Each row has a name. After each piece below comes the name of the row it's from. Each question is about the rows just above it.

ripa: [103 111 145 106]
Lamik: [ 63 166 107 124]
Bini: [145 103 115 111]
Which row holds [111 145]? : ripa
Where do [145 106] appear? : ripa
which: [145 103] : Bini

taga: [136 103 133 149]
fonu: [ 95 103 114  76]
sefo: [135 128 177 175]
Bezo: [102 133 149 190]
zezu: [126 177 128 156]
which: [103 133 149] : taga
which: [177 128] : zezu
The row with [177 175] is : sefo

meba: [125 121 122 141 128 132 137 120 129]
Kima: [108 119 126 141 117 132 124 117 110]
Luriz: [157 118 136  89 118 125 106 152 155]
taz: [113 101 114 108 128 111 144 130 143]
Pefav: [118 131 127 130 141 120 140 126 120]
gufog: [108 124 126 141 117 132 124 117 110]
Rulam: [157 130 136  89 118 125 106 152 155]
Mim: [127 120 123 148 114 142 126 117 128]
susa: [113 101 114 108 128 111 123 141 145]
which: [118 136  89 118 125] : Luriz
[157 118 136  89 118 125 106 152 155] is in which row? : Luriz

dus: [100 122 188 159  91]
rov: [188 122 100 159 128]
lova: [100 122 156 134  91]
vovo: [146 156 130  87 118]
Birug: [143 164 160 116 114]
tutef: [108 128 142 129 132]
Numaz: [126 159  91 188 122]
kaga: [100 122 188 134  91]
which: [100 122 188 159  91] : dus
Which row holds [122 188 159  91]? : dus
which: [164 160 116 114] : Birug
[122 156 134  91] is in which row? : lova
Where do [100 122 188 159] appear? : dus

Vosid: [159 152 134 107 102 119 141 154 154 140 108  92  83  97 129 147 169 167
 148 126  95  73  93 105 133 155 173 170 145 113]
kob: [154 137 106 124 153 147 107  95 133 182 161 116  71 112 153 173 151  96
 105 137 157 138 104 119 146 149 109  97 126 151]
Tesel: [157 155 144 130 119 108 104 100 109 125 149 153 160 157 151 140 133 115
  94  86  91  95 103 134 149 158 171 172 170 158]
Tofeb: [158 153 140 124 108 101 109 121 145 152 160 151 137 125  89  76  93 106
 133 150 166 179 171 154 141 105  98  90  72  99]
sokat: [158 143 114 103 113 140 160 151 118  93  89 116 147 172 169 140  98  77
  83 119 158 168 163 134  98  95 108 135 149 146]
Kalef: [160 156 144 129 118 109 104 103 113 127 154 153 159 157 150 138 112 104
  85  84  92 105 105 155 133  93 173 176 165 153]
rab: [ 95 100 106 142 153 159 113  93 107 150 168 145 104  70 115 155 167 148
 100 102 120 150 142 110 108 147 156 126 115 104]
nezu: [158 143 116 102 111 137 158 154 135 100  89 103 138 165 177 149 112  82
  79 107 139 166 169 151 116  95 100 108 142 153]
luvit: [159 142 115 102 114 141 159 149 116  92  90 118 152 175 165 139  95  76
  88 121 160 170 161 121  99  95 107 140 148 146]
Linam: [157 143 113 102 120 146 157 145 109  87  89 127 165 176 154 123  90  80
 118 148 168 164 137 105  96 103 140 159 144 117]
which: [112 153 173] : kob
[ 93 105 133 155] is in which row? : Vosid
which: [ 95 100 108 142] : nezu
Which row holds [119 141 154 154]? : Vosid
which: [140 124 108 101] : Tofeb
which: [90 72] : Tofeb

Zagi: [143 203 120 183]
Gelef: [ 88 119 173 146]
farig: [ 88 119 173  97]
tekir: [162 108  79 137]
mokuf: [143 203 203  85]
[143 203 120 183] is in which row? : Zagi
which: [ 88 119 173  97] : farig
Where do [143 203 120] appear? : Zagi
The row with [143 203 203] is : mokuf
which: [ 88 119 173 146] : Gelef
The row with [119 173 146] is : Gelef
which: [203 120] : Zagi

fafik: [104 149 150 152 118 134 109  90]
geri: [104 129 113 129 133 113 118 140]
Tiba: [104 129 113 129 133 148 134  98]
Sipiz: [126 139 112 127 154 102  98 131]
magul: [140  91  80  93 148 101 111 186]
denu: [119 152 144 147 130 130 113  95]
zefi: [131 126 132 128 123 135 140 129]
Vubug: [151 102 106 102 135 124 147 168]
Kan: [120 130 143  98 154 102 131 127]
Zemu: [102 135 123 162  78 171 140  72]
which: [127 154 102  98 131] : Sipiz
which: [126 132 128] : zefi
Which row holds [131 126 132 128 123 135 140]? : zefi
which: [102 135 124] : Vubug
Where do [149 150 152 118 134 109  90] appear? : fafik
which: [151 102] : Vubug

kun: [117 102 109 100 112 131  93  98 101 122 104 147 117 122 124 128]
muro: [134 108  86 106 117 112 135 110 138 109 102 109 115  97 161 169]
fali: [162 135 112 122 117 122 147 109 138 110 100 104  98 101 142 134]
which: [135 112] : fali
which: [134 108] : muro
Where do [112 122 117 122 147 109 138 110 100 104  98 101] appear? : fali
Which row holds [110 138 109]? : muro
which: [109 115] : muro
which: [102 109 100 112] : kun

